What each symbol does to the units:
da: j316->j645, j104->j854, j569->j431, j961->j752, j544->j702, j613->j453, j176->j717, j150->j54, j645->j527, j277->j276, j962->j961, j702->j569, j594->j273, j628->j544, j41->j374, j934->j502, j841->j468, j864->j60, j312->j26, j309->j460, j639->j531, j442->j111, j903->j289, j374->j613, j468->j309, j531->j277, j222->j934, j677->j924, j111->j639, j273->j618, j364->j41, j289->j31, j31->j841, j308->j601, j527->j104, j755->j248, j608->j364, j518->j78, j431->j501, j574->j628, j597->j778, j778->j932, j284->j56, j276->j574, j125->j551, j60->j316, j271->j125, j397->j529, j611->j284, j460->j597, j26->j271, j514->j397, j909->j594, j529->j30, j752->j434, j30->j176, j491->j677, j854->j826, j924->j442, j502->j491, j551->j208, j56->j909, j78->j889, j932->j518, j501->j514, j82->j755, j434->j150, j54->j903, j717->j82, j453->j308, j248->j864, j618->j312, j208->j608, j889->j222, j826->j611, j601->j962
ze: j316->j628, j104->j569, j569->j889, j961->j273, j544->j518, j613->j611, j176->j442, j150->j26, j645->j544, j277->j460, j962->j594, j702->j78, j594->j176, j628->j932, j41->j854, j934->j434, j841->j608, j864->j276, j312->j755, j309->j41, j639->j468, j442->j31, j903->j125, j374->j826, j468->j364, j531->j309, j222->j752, j677->j903, j111->j841, j273->j717, j364->j104, j289->j551, j31->j208, j308->j56, j527->j702, j755->j531, j608->j527, j518->j601, j431->j222, j574->j778, j597->j613, j778->j453, j284->j397, j276->j597, j125->j60, j60->j574, j271->j864, j397->j491, j611->j514, j460->j374, j26->j248, j514->j502, j909->j30, j529->j677, j752->j618, j30->j924, j491->j54, j854->j431, j924->j289, j502->j150, j551->j316, j56->j529, j78->j962, j932->j308, j501->j934, j82->j639, j434->j312, j54->j271, j717->j111, j453->j284, j248->j277, j618->j82, j208->j645, j889->j961, j826->j501, j601->j909
ko: j316->j54, j104->j31, j569->j208, j961->j544, j544->j125, j613->j531, j176->j308, j150->j431, j645->j903, j277->j618, j962->j628, j702->j551, j594->j932, j628->j271, j41->j111, j934->j104, j841->j30, j864->j434, j312->j889, j309->j717, j639->j594, j442->j56, j903->j514, j374->j639, j468->j176, j531->j273, j222->j527, j677->j611, j111->j909, j273->j518, j364->j442, j289->j397, j31->j529, j308->j276, j527->j289, j755->j961, j608->j924, j518->j60, j431->j608, j574->j26, j597->j755, j778->j248, j284->j460, j276->j312, j125->j502, j60->j150, j271->j934, j397->j374, j611->j309, j460->j82, j26->j222, j514->j41, j909->j778, j529->j613, j752->j702, j30->j453, j491->j826, j854->j841, j924->j284, j502->j854, j551->j491, j56->j597, j78->j316, j932->j864, j501->j364, j82->j962, j434->j569, j54->j501, j717->j601, j453->j277, j248->j752, j618->j78, j208->j677, j889->j645, j826->j468, j601->j574
du: j316->j271, j104->j208, j569->j645, j961->j518, j544->j60, j613->j309, j176->j56, j150->j222, j645->j125, j277->j82, j962->j932, j702->j316, j594->j308, j628->j864, j41->j841, j934->j569, j841->j924, j864->j312, j312->j961, j309->j111, j639->j176, j442->j529, j903->j502, j374->j468, j468->j442, j531->j717, j222->j702, j677->j514, j111->j30, j273->j601, j364->j31, j289->j491, j31->j677, j308->j597, j527->j551, j755->j273, j608->j289, j518->j574, j431->j527, j574->j248, j597->j531, j778->j277, j284->j374, j276->j755, j125->j150, j60->j26, j271->j434, j397->j826, j611->j41, j460->j639, j26->j752, j514->j854, j909->j453, j529->j611, j752->j78, j30->j284, j491->j501, j854->j608, j924->j397, j502->j431, j551->j54, j56->j613, j78->j628, j932->j276, j501->j104, j82->j594, j434->j889, j54->j934, j717->j909, j453->j460, j248->j618, j618->j962, j208->j903, j889->j544, j826->j364, j601->j778

The rows follow the links: the fewer symbols apart two units are, the more alike their rows tend to be.

Each row is also shifted at random along 3 hidden directions that mean nothing.

Known rows, each with its unit:
[ 23  -4  48 -20  15 -25 -24  12  -7   0 -13  34 -13 -35 -11 -20  23 -21  17 -15 -19   0  -2   4  19 -31  25 -29 -38   8  29  20  10   2  -4 -38 -26 -10 -26  -8  22 -18 -10 -46  67 -12]: j628
[ 63 -22  30  -2  23  10 -38 -17 -25 -25 -21   7  21 -25  -6 -13  -5 -42   0  21 -11  -9   9   1   7 -18  17 -30 -17  23  16   7 -15  13  -6 -38 -32  -4 -26  12  47 -12   4 -39  19  -6]: j544
[ 92  -6 -35 -12  14  13  11 -32  24   8  10  -5   6 -10   3 -34  -9  21  -3 -24 -45 -19   2 -17 -33 -41 -23  28 -12  -7  -4 -17 -29   3 -14  14 -28  -1 -21 -31 -58 -33 -13  20 -39   5]: j934
[ 18 -13  -9  27 -14 -11  19 -59 -22 -34   3   1  10 -18  25 -37   8 -28 -18 -17 -11   6  15 -14 -21 -30 -14  24 -12  -3 -24 -17 -25  14  16  -5  -2  -1 -33 -29 -34 -26  31  26   0  13]: j903
[-70   4  29  40  49 -34   2 -32 -27 -32   7 -36  11  13 -25  31  31  21 -53 -38  32  23  -7  17 -23  -9   8  -3 -14 -15 -25  -6 -16   8  15 -24  11  -8  10  18  16  -2  31 -61  50  13]: j491
[-30  24   9  10   2  -4  18 -12  33  -3  10   0 -17  65   7  22 -24  29  -8 -10   8  14 -14   1  -2   8   5  39   7  -1  -5 -22  19   9  45  -3  10   7  23  -7 -53   2  16   8 -36  -1]: j841
[ 91  -1   6 -12 -25  22 -17  27  -8   3 -19  11   0   1  15   4 -23 -32  19  51  16  -9   8  -1  30  34  16 -14  23  12  17   9  24   0   1  -6   1   2  -7   7  26  22 -10  18 -16  -4]: j277
[ 18 -11  -1  16 -18 -33   8  17 -23   8  -6 -22  -3 -12   0  19  49 -15   8   4  28  23 -13  40 -14  25 -24 -17   3  -8 -18   5   1 -27  -4  26  41   6  36  20  16  35  10  13  46  -9]: j309
[-15  14 -19   1  80  41 -10   4   9  15   9 -37  29  18 -44  21 -39  69 -50 -24  -3 -39   0 -32  -9  -3  18  -3  16 -13  -9  -4 -23   9 -39   3 -31 -14 -17  20  15 -13 -42 -59 -43  33]: j702
[ 90 -17  -9 -32  -6 -10 -15  37   2  32 -15   7  -6 -42  -4 -20  35 -14  39  10 -34 -17 -16  22 -16  -6 -25 -29 -18   0  15  15   2 -29 -42  24  -8  -4  -5  -8  12   7 -49   0  39 -14]: j248
[-82 -24   9  30   2 -14   3 -55 -26 -34  -6 -15  17  -4   8  -2  15 -33 -13   4   6  19  12  21 -20  -8 -17  -6  -9   9 -19 -12 -28   9  21 -11  12   3  14   8   8  -4  50   3   8  -5]: j289
[-110   16    9  -12  -27   -2   11   36   18   26   13   22  -20    5  -11   23    2   26   22   -1   15   15    2   -7   46   11   19  -18    7  -11   16   23   32    7   -1    3   15    8   39   14   26    9   20    7    4  -10]: j453
[ 35 -14  -4   5  35  32 -26 -16 -14 -16 -10 -15  34 -15 -22  -4 -26 -10 -15  20  -6 -25  16 -15   0  -7   9 -23   3  15   1   4 -29  13 -22 -18 -30  -8 -23  13  38 -12  -7 -33 -18  14]: j434
[126   8 -41  -6 -18  50   4  35  -1  16  10  -1  16  -7   6  10 -36  12  -2  26  17 -26  20 -35  34  37  21  -8  46 -11  -5  25  11   5 -32  24   5  -2 -10   4  32  11 -17  35 -51  24]: j778
[ 21  -3  41 -21 -37 -23 -14  30  18   6 -15  41 -23   4   1  13  21 -28  58  28   3  26  -6  31  31   2   6 -28 -16  22  41  12  26  -2  28 -16  10   8  48  21  32  22  29   0  31 -42]: j717
[  -9   30   51  -17   58  -33  -14   40   -4   19   13   18  -19   -9  -54   15   26   57  -16  -59    0   -1  -14   -5   26  -21   44  -29  -40  -22   17   33   21    3  -18  -25  -26  -15  -13    8   30  -20  -34 -100   88    1]: j864
[ 82 -17  49 -10  17 -15 -37 -12 -24 -22 -19  20   5 -33 -16 -13  11 -38   8   6 -12   0   5  10  12 -27  21 -33 -30  22  19  13  -7   9  -1 -44 -31 -11 -23   7  45 -19   5 -52  51 -14]: j26
[-55  -1 -10   3 -20  10  12 -31  41  -3   7   8  -4  41  11   3 -26   5  20  15 -12  16  -1   9  -7  -8 -15  24   6  17  12 -20  -6  19  39  -5   0  18  41  -2 -35   0  43  38 -67 -16]: j826
[ 22 -17 -28  17 -58 -13  21  -8 -31  -8 -10 -12   6 -19  42  -8  25 -47  14  25  23  17   6  17 -15  28 -35   9  20   2 -32  -4   0 -20   7  30  47   9   6  -8 -10  27  20  72   6  -2]: j30
[ 52   0 -38 -28   5  16   5  51   6  41   8  -8   1 -36 -18  -6   4  34   1 -11 -13 -29  -4 -16  -1   7  -8 -18  11 -17   1  25   1 -21 -61  45   0  -6 -13  -9  10  -1 -60   2   0  13]: j618
[ 13  -5  21  29  54 -34  -6 -25  -1 -10   6 -44  23  21 -47  46  43  32 -32 -29  22  32 -18  41 -26 -15 -17 -25 -18   4  -4 -11 -31   0   8  -3  17   3  63  41  35   7  46 -66  36  -9]: j854
[ 73   6  23   0   1 -26   1 -20  32  -6  -5   0 -17  51   2  23   3   4  17  -1  -4  28 -28  42 -22 -10 -16  19 -12  17  15 -28   0  -2  45 -12   6  13  51  10 -35   8  27 -12  -8 -29]: j924
[ 48  10   7 -10  62 -14 -10  -7  25   7   1 -18  -4  17 -15  -1  11  38 -18 -37 -33 -11 -28  14 -43 -30 -17  19 -28  -1   7 -24 -15 -13  -5  -1 -31  -6 -14  -3 -44 -18 -44 -55   9  -2]: j569
[ -7  -5 -16  16 -30 -23  18   9 -25   5  -2 -18  -2  -7  16  12  36 -18   0   7  29  19  -4  22 -10  33 -24   0  15 -12 -26   2   5 -21  -1  33  45   5  21   4   7  32  10  31  26   0]: j111

Start, symbols taken left to right, then the unit you end at.
Answer with the unit's name.
[ -6  13  20   8 -11 -17  14 -16  19 -11   1   4 -16  56  28  11 -12 -10   6   6  10  22 -12  19 -12  11  -7  39  -2   8   0 -26  20   0  56 -12  11   9  13  -7 -54  13  17  15 -21 -12]
ze da ko ko => j176
[-18   7  14  -7   7   7  -8  -1 -11  -2   7  31  -4 -36 -19 -22 -15  11  -2 -19 -13 -13  25 -37  36 -27  41 -21 -15  -8   9  27   6  21 -16 -33 -26  -9 -37 -15  25 -34   0 -19  16   9]
ko du du => j434
[-82  14  34 -22 -47  11  -8  28  15   0  -9  45 -20  17  19   7 -28 -31  42  40  12  15   9  -6  55  21  34  -6  12  16  33  13  46  15  29 -30   1   7   7   6  16  10  18  20 -12 -19]
ko ko ze ze du => j909
[-60  30  -7  17 -10   3  33  -6  18  -6  19  -2 -18  59  22  14 -35  31 -22 -15  27  11  -2 -16   6  24  16  55  26 -17 -20 -22  24  12  43  -3  15   4  -2 -13 -64   2   9  25 -37  20]
ko ko da du => j594
[-50  26  10 -12 -22  17  18  36  20  20  18  31 -19  17 -18  19 -28  39  14   3  18   4  14 -26  63  13  43 -11  18  -6  18  32  33  20   3  -8  11   3  28  13  24   2  21   9 -19  -3]
ze du da da => j531
[ -2  -3 -16 -28 -25  12   6  11   8  19   5  43  -9 -57   3 -45  -4  -4  32 -12 -34 -21  20 -34  27 -30  14 -17 -15  -6  15  26   4  11 -33   4 -27  -5 -32 -36   7 -31 -12  30   5  -1]
du da ze ko du => j628
[-42  23  53  -2  38 -61  -8  57   1  23   7 -13 -25  22 -55  66  68  47   3 -31  37  37 -41  54  12  14  14 -44 -24 -11  16  22  25 -24   5  -1  31  -2  69  51  50  36   0 -93 100 -22]
da du ko du => j778
[-99  13  44 -20 -47   7 -18  24   7 -12 -16  48 -27  24  31   5 -32 -46  44  50  12  10   6   0  51  29  38   3   9  23  35  11  49  10  42 -35  -2   2  -4   5  15  17   9  16  -4 -20]
da du da da => j518
[-22  23   8  24  -8 -21  25  -8  -7 -15   6  -8 -15  49  26  20  -8   4 -19  -5  33  16  -9   7  -8  34   5  44  15 -13 -22 -21  25  -6  41   1  29   1  -2  -4 -46  20   3  19   1  17]
da du ko => j453
[ 37   1 -21 -34  -2   6   8  38  10  37   8  20 -10 -50 -16 -23  11  28  19 -23 -31 -21   2 -16  14 -21   2 -24 -16 -17  12  27   4  -8 -49  23 -15  -3 -12 -21   9 -15 -41   3  20   0]
ko ko du da ze => j434
[ 64 -20 -36  12  -9  13  16 -37  31   3  15 -15  21  11 -14  12   1  23   8   1 -14  16   5  10 -11 -18 -36  -2   4  12   2 -12 -40  15   2  19   8  21  65  17  -4 -10  63  29 -62 -17]
da du ko ze du => j826
[ 89  -4  17  -3  -1 -24  -5 -22  38  -5  -5   2  -8  42   2  19   9  -6  23   8 -12  31 -26  45 -22 -12 -30   9 -17  23  22 -30 -10   1  39  -8   3  15  60  13 -29   9  39  -2 -14 -38]
du ko ze => j364
[ 73 -10 -56 -29 -22  28  14  33  12  42  11  14   3 -60  -6 -37   3  19  27  -8 -34 -29  12 -32  16 -16 -12 -18   4 -16  -1  27  -8  -7 -64  45 -10  -5  -9 -24   3 -16 -36  45 -22   2]
da ko ko du ze => j889
[  8 -20  25  24   0 -40  -5 -58 -27 -46 -15  -3   4 -13  23 -23  33 -57 -12 -12  -7  22  -1  23 -35 -24 -16  10 -31  12 -16 -25 -22  -3  31 -26   0   3 -19 -13 -21 -10  35  -7  43  -9]
ko ze ze da => j551
[-120   -2  -20    9  -46   -8   22   18  -16    9    6   -2   -4  -11   17    5   17  -11    5    9   29   13    5    4    7   28   -9   -6   23  -12  -20   12   11  -14   -3   32   39    5   19    1    6   25   14   53    5    1]
ze da da ze da => j30
[ 42 -11  -5  -2  60  28 -32  -7  -1  -1 -10 -28  30  -2 -31   2 -18  16 -26   4 -12 -27  -3  -8 -19 -10   1 -20   2  10   6  -8 -26   4 -30  -9 -32 -11 -11  14  27  -7 -27 -58 -21  12]
da ko du du ko => j608
[ 65 -22 -17 -12 -56  -8   6  16  11  24   2  23  -4 -31   0   0  31 -20  56  21 -12  21   7  21  22  -4 -25 -38   1   9  17  21  -4  -4 -12  26  25  16  57   7  32  10  39  52  -5 -37]
da da da ko ko => j434
[ 38  14 -24  -7  11  33  -1  49 -12  24   0 -18   6   0  -5  14 -26  21 -17  21  21 -31   6 -26  17  42  22  -4  35 -16 -11  18  22 -12 -35  21  10  -8 -22  10  23  21 -55  -1 -18  30]
ze ze ko ze => j30
